Below is a small trained network, with its code and all its weights. Each question gives an input and a target symbol and asks what happens when units are switched off, that is, made to give their printed mean instead of their output.

import numpy as np


def w(rows, s, z=0):
    codes = np.array(rows[::2]) - 128.0
    scale = np.full(codes.shape[1], s)
    scale[-1] = z or s
    return codes * scale


def f(y):
    return y / 2 * (1 + np.tanh(0.7978845608 * (y + 0.044715 * y**3)))


def softmax(a):
    e = np.exp(a - a.max(-1, keepdims=True))
    return e / e.sum(-1, keepdims=True)


def log_softmax(a):
    a = a - a.max(-1, keepdims=True)
    return a - np.log(np.exp(a).sum(-1, keepdims=True))


def net(x, mask):
    ids = ['αβγδεηλμξπστφψ'.index(c) for c in x.split()]
    T = len(ids)
    res = E[ids] + P[:T]
    r = res
    for j in range(3):
        rows = slice(2 * j, 2 * j + 2)
        q, k, v = (r @ M[0][rows].T for M in (Q, K, V))
        z = softmax(np.where(np.tri(T) > 0, q @ k.T / 2**0.5, -1e9)) @ v
        o = O[0][rows]
        res = res + np.where(mask[j], z, o[:, -1]) @ o[:, :-1]
    y = f(res @ A[0][:, :-1].T + A[0][:, -1])
    res = res + np.where(mask[3:11], y, B[0][:, -1]) @ B[0][:, :-1]
    return log_softmax(res[-1] @ U[:, :-1].T + U[:, -1])


Q, K, V, O, A, B = {}, {}, {}, {}, {}, {}
E = w([
[192,82,123,90],'α',
[160,165,142,106],'β',
[132,112,126,73],'γ',
[168,219,198,161],'δ',
[231,243,198,161],'ε',
[221,145,166,124],'η',
[171,160,168,133],'λ',
[108,128,143,94],'μ',
[145,159,120,79],'ξ',
[80,173,140,71],'π',
[168,109,143,109],'σ',
[246,187,196,163],'τ',
[107,197,158,113],'φ',
[172,217,172,132],'ψ',
],0.011)
P = w([
[105,16,241,177],'0',
[166,191,254,10],'1',
[151,58,17,229],'2',
[164,194,243,9],'3',
[155,90,30,211],'4',
[171,203,235,8],'5',
[162,100,25,195],'6',
[181,204,222,6],'7',
[169,112,14,189],'8',
[178,208,215,3],'9',
[170,122,13,183],'10',
[214,190,215,15],'11',
[181,133,2,177],'12',
[214,191,217,15],'13',
],0.0095)
Q[0] = w([
[117,16,250,118],'head 0',
[138,75,193,123],'head 0',
[113,117,73,142],'head 1',
[116,127,119,159],'head 1',
[174,75,168,7],'head 2',
[190,144,176,154],'head 2',
],0.018)
K[0] = w([
[151,135,107,89],'head 0',
[176,157,88,95],'head 0',
[145,176,25,128],'head 1',
[160,183,40,156],'head 1',
[90,1,204,126],'head 2',
[185,114,180,151],'head 2',
],0.021)
V[0] = w([
[152,154,117,85],'head 0',
[160,157,77,117],'head 0',
[138,157,128,105],'head 1',
[177,237,120,103],'head 1',
[111,100,98,12],'head 2',
[252,69,105,104],'head 2',
],0.025)
O[0] = w([
[90,198,137,121,164],'head 0',
[27,109,120,82,69],'head 0',
[184,157,170,157,108],'head 1',
[251,207,188,207,87],'head 1',
[223,109,222,93,9],'head 2',
[107,125,231,230,226],'head 2',
],0.014,0.011)
A[0] = w([
[141,192,135,71,152],'neuron 0',
[107,73,183,143,210],'neuron 1',
[132,157,219,7,156],'neuron 2',
[142,139,227,7,2],'neuron 3',
[147,115,144,146,231],'neuron 4',
[98,145,156,156,220],'neuron 5',
[110,170,209,50,245],'neuron 6',
[125,99,129,183,56],'neuron 7',
],0.014,0.009)
B[0] = w([
[176,165,162,78,173],'neuron 0',
[152,166,109,151,202],'neuron 1',
[37,165,171,238,212],'neuron 2',
[168,183,4,105,183],'neuron 3',
[68,123,59,109,204],'neuron 4',
[169,92,101,109,248],'neuron 5',
[183,62,183,98,225],'neuron 6',
[106,134,164,85,205],'neuron 7',
],0.024,0.019)
U = w([
[212,157,219,173,130],'α',
[218,27,181,135,106],'β',
[62,29,203,174,95],'γ',
[91,152,164,234,21],'δ',
[2,129,184,101,81],'ε',
[76,170,115,12,2],'η',
[130,85,253,120,169],'λ',
[128,220,166,110,48],'μ',
[180,55,183,245,46],'ξ',
[68,53,178,25,96],'π',
[248,154,59,167,156],'σ',
[80,51,57,160,234],'τ',
[202,144,180,51,104],'φ',
[86,153,223,54,142],'ψ',
],0.0056,0.008)

Each question gives the input, a string of symbols that net reads in full, and the target symbol t.
The units are the heads (2 rows each of Q, K, V and O) and the neurons (one row each of A and B). Each row of codes is followed by its name. A weight is (code - 128) times the scale printed after its matrix; where a second scale follows, it is the last column's (O, A, B and U).
mask holds one flag per unit, heads first, then neurons. A switched-off unit (its flag False) gives its mean, the last column of its rows in O or B, instead of its output. The means were averaged over made-up inputs and are rounded, as every weight is.
A unit's drop is (log p(t) with every unit on - log p(t) with that unit switched off) / (log p(t) with every unit on - log p(t) with every unit switched off).
unit that matters most: the unit with the biggest drop
k most important neurons: the k neurons with the biggest drops, biggest first
which heads matter: for each layer, one digit per head in row order, 1 if its drop is at least 0.15 and else 0, layers parted by /
input σ μ λ ξ η τ π ε, target γ: unit that matters most -> head 1
input α ψ ξ δ, target ξ: 2 most important neurons -> (neuron 6; neuron 2)
input π π δ ψ η φ τ ε η α ε η, target μ: 3 most important neurons -> (neuron 2; neuron 3; neuron 0)
input π λ ξ η β γ μ λ η ξ π ψ, target μ: 2 most important neurons -> (neuron 2; neuron 3)
input γ μ ε α λ τ γ β λ α, target δ: which heads matter -> 011
input γ α δ γ σ β τ ξ ψ τ η ψ π ψ, target δ: which heads matter -> 011
input ξ τ π ψ σ η λ ξ λ ψ β α, target α: which heads matter -> 101
input τ ψ β ξ, target τ: which heads matter -> 001
input α β φ η π λ η σ, target ξ: which heads matter -> 001
input λ λ φ η ψ ξ φ η ξ μ, target π: which heads matter -> 111
input λ γ γ ψ η γ γ γ, target π: 3 most important neurons -> (neuron 2; neuron 3; neuron 1)
input γ φ μ η, target δ: which heads matter -> 011
input ξ γ δ δ ψ ψ δ σ τ ψ λ ξ, target α: which heads matter -> 001
input σ ξ ε γ σ ξ α γ η μ β β ε ψ, target γ: which heads matter -> 010
input φ τ ξ ψ σ φ ξ η ψ η δ ψ ε λ, target ψ: which heads matter -> 101
input σ λ μ π λ φ λ τ η σ α η, target γ: 2 most important neurons -> (neuron 6; neuron 2)
input ψ μ η σ τ μ ψ γ, target φ: unit that matters most -> head 2
input β η τ γ, target λ: 2 most important neurons -> (neuron 6; neuron 4)
input φ δ μ δ α η η σ φ λ π ξ ξ δ, target ψ: 4 most important neurons -> (neuron 0; neuron 2; neuron 5; neuron 6)
input ε ξ π σ β ψ, target σ: unit that matters most -> head 2
